Below are the code and all the weights of a small trained network. Each question names an input and a class and asks about switching units off, where a switched-off unit gives its printed mean instead of its output.

import numpy as np


def w(rows, s, z=0):
    codes = np.array(rows[::2]) - 128.0
    scale = np.full(codes.shape[1], s)
    scale[-1] = z or s
    return codes * scale


def norm(h):
    return h / np.sqrt((h * h).mean(-1, keepdims=True) + 1e-5)


def f(y):
    return np.maximum(y, 0)


def log_softmax(a):
    a = a - a.max(-1, keepdims=True)
    return a - np.log(np.exp(a).sum(-1, keepdims=True))


def net(x, mask):
    res = np.array(x, float).reshape(1, 5) / 4 @ E
    u = 0
    for l in range(2):
        y = f(norm(res) @ A[l][:, :-1].T + A[l][:, -1])
        res = res + np.where(mask[u : u + 3], y, B[l][:, -1]) @ B[l][:, :-1]
        u += 3
    return log_softmax(norm(res)[-1] @ U[:, :-1].T + U[:, -1])


A, B = {}, {}
E = w([
[82,5,168,119],'x0',
[144,3,157,221],'x1',
[149,152,61,188],'x2',
[77,213,155,119],'x3',
[236,125,216,161],'x4',
],0.0051)
A[0] = w([
[219,209,210,132,6],'0.n1',
[163,254,148,70,23],'0.n2',
[226,215,5,131,6],'0.n3',
],0.0056,0.002)
B[0] = w([
[35,120,187,6,224],'0.n1',
[187,159,2,207,251],'0.n2',
[151,109,202,43,255],'0.n3',
],0.0089,0.0029)
A[1] = w([
[125,98,5,79,178],'1.n1',
[224,118,177,137,130],'1.n2',
[47,159,96,134,251],'1.n3',
],0.011,0.0025)
B[1] = w([
[101,189,237,133,253],'1.n1',
[37,99,111,141,195],'1.n2',
[1,112,196,156,217],'1.n3',
],0.0099,0.0063)
U = w([
[124,67,149,104,143],'0',
[224,129,91,70,95],'1',
[156,7,103,255,121],'2',
[206,212,173,90,108],'3',
[156,200,134,145,61],'4',
[7,147,203,121,202],'5',
[180,141,107,175,2],'6',
],0.015,0.007)

Each question gives the input, the list of numbers given to net, and the class t.
The units are the neurons (one row each of A and B). Each row of codes is followed by its name. A weight is (code - 128) times the scale printed after its matrix; where a second scale follows, it is the last column's (A, B and U).
mask holds one flag per neuron, layer by layer. A switched-off neuron (its flag False) gives its mean, the last column of its row in B, instead of its output. The means were averaged over made-up inputs and are rounded, as every weight is.
A unit's drop is (log p(t) with every unit on - log p(t) with that unit switched off) / (log p(t) with every unit on - log p(t) with every unit switched off).
The circuit of an input: a set's keep is (log p(t) with only the set's units on - log p(t) with every unit switched off) / (log p(t) with every unit on - log p(t) with every unit switched off). Starting from all 6 units, units are removed one at a time, each time the one whose removal leaves the highest keep (on an exact tie, the one counted first), for as long as the keep stays at least 0.8.
units of the circuit, in order: the units of the circuit, biggest drop first
top k neurons: the k neurons with the biggest drops, biggest first
top k neurons in layer l: the k neurons of layer l with the biggest drops, biggest first
drop of u: that unit's drop, to one decimal
input [-3,5,4,-2,1], class 2: units of the circuit, in order : (1.n3)
input [4,1,7,2,2], class 2: units of the circuit, in order : (1.n1, 1.n3)
input [-1,-7,0,0,3], class 3: units of the circuit, in order : (0.n2, 1.n3)
input [8,2,-4,2,1], class 0: units of the circuit, in order : (1.n1, 1.n3)
input [1,6,6,2,-2], class 2: top 2 neurons in layer 1 : (1.n1, 1.n2)
input [7,6,3,2,2], class 2: units of the circuit, in order : (1.n1, 1.n3)
input [-4,-6,8,-1,0], class 3: top 2 neurons : (0.n3, 1.n3)
input [8,-6,-8,-2,1], class 0: top 2 neurons in layer 1 : (1.n1, 1.n3)
input [-5,1,7,4,3], class 3: units of the circuit, in order : (1.n3, 0.n3)
input [-6,7,-2,-4,-3], class 2: top 2 neurons : (0.n1, 1.n3)
input [8,3,3,-2,5], class 2: top 2 neurons in layer 1 : (1.n1, 1.n3)
input [6,-1,-7,-5,2], class 0: top 2 neurons in layer 1 : (1.n1, 1.n3)
input [2,1,0,0,2], class 2: top 2 neurons in layer 0 : (0.n1, 0.n3)
input [3,3,2,-4,3], class 2: units of the circuit, in order : (1.n1)
input [4,7,-7,6,0], class 0: units of the circuit, in order : (1.n1, 1.n3)
input [-3,-2,1,1,-1], class 4: top 2 neurons in layer 0 : (0.n2, 0.n3)
input [-1,7,-3,-4,-1], class 2: top 2 neurons in layer 1 : (1.n1, 1.n3)
input [5,2,7,-2,2], class 2: top 2 neurons in layer 1 : (1.n3, 1.n1)
input [4,4,7,-2,-1], class 2: drop of 0.n1 : 0.4
input [4,-2,6,-5,4], class 2: drop of 1.n3 : 0.4
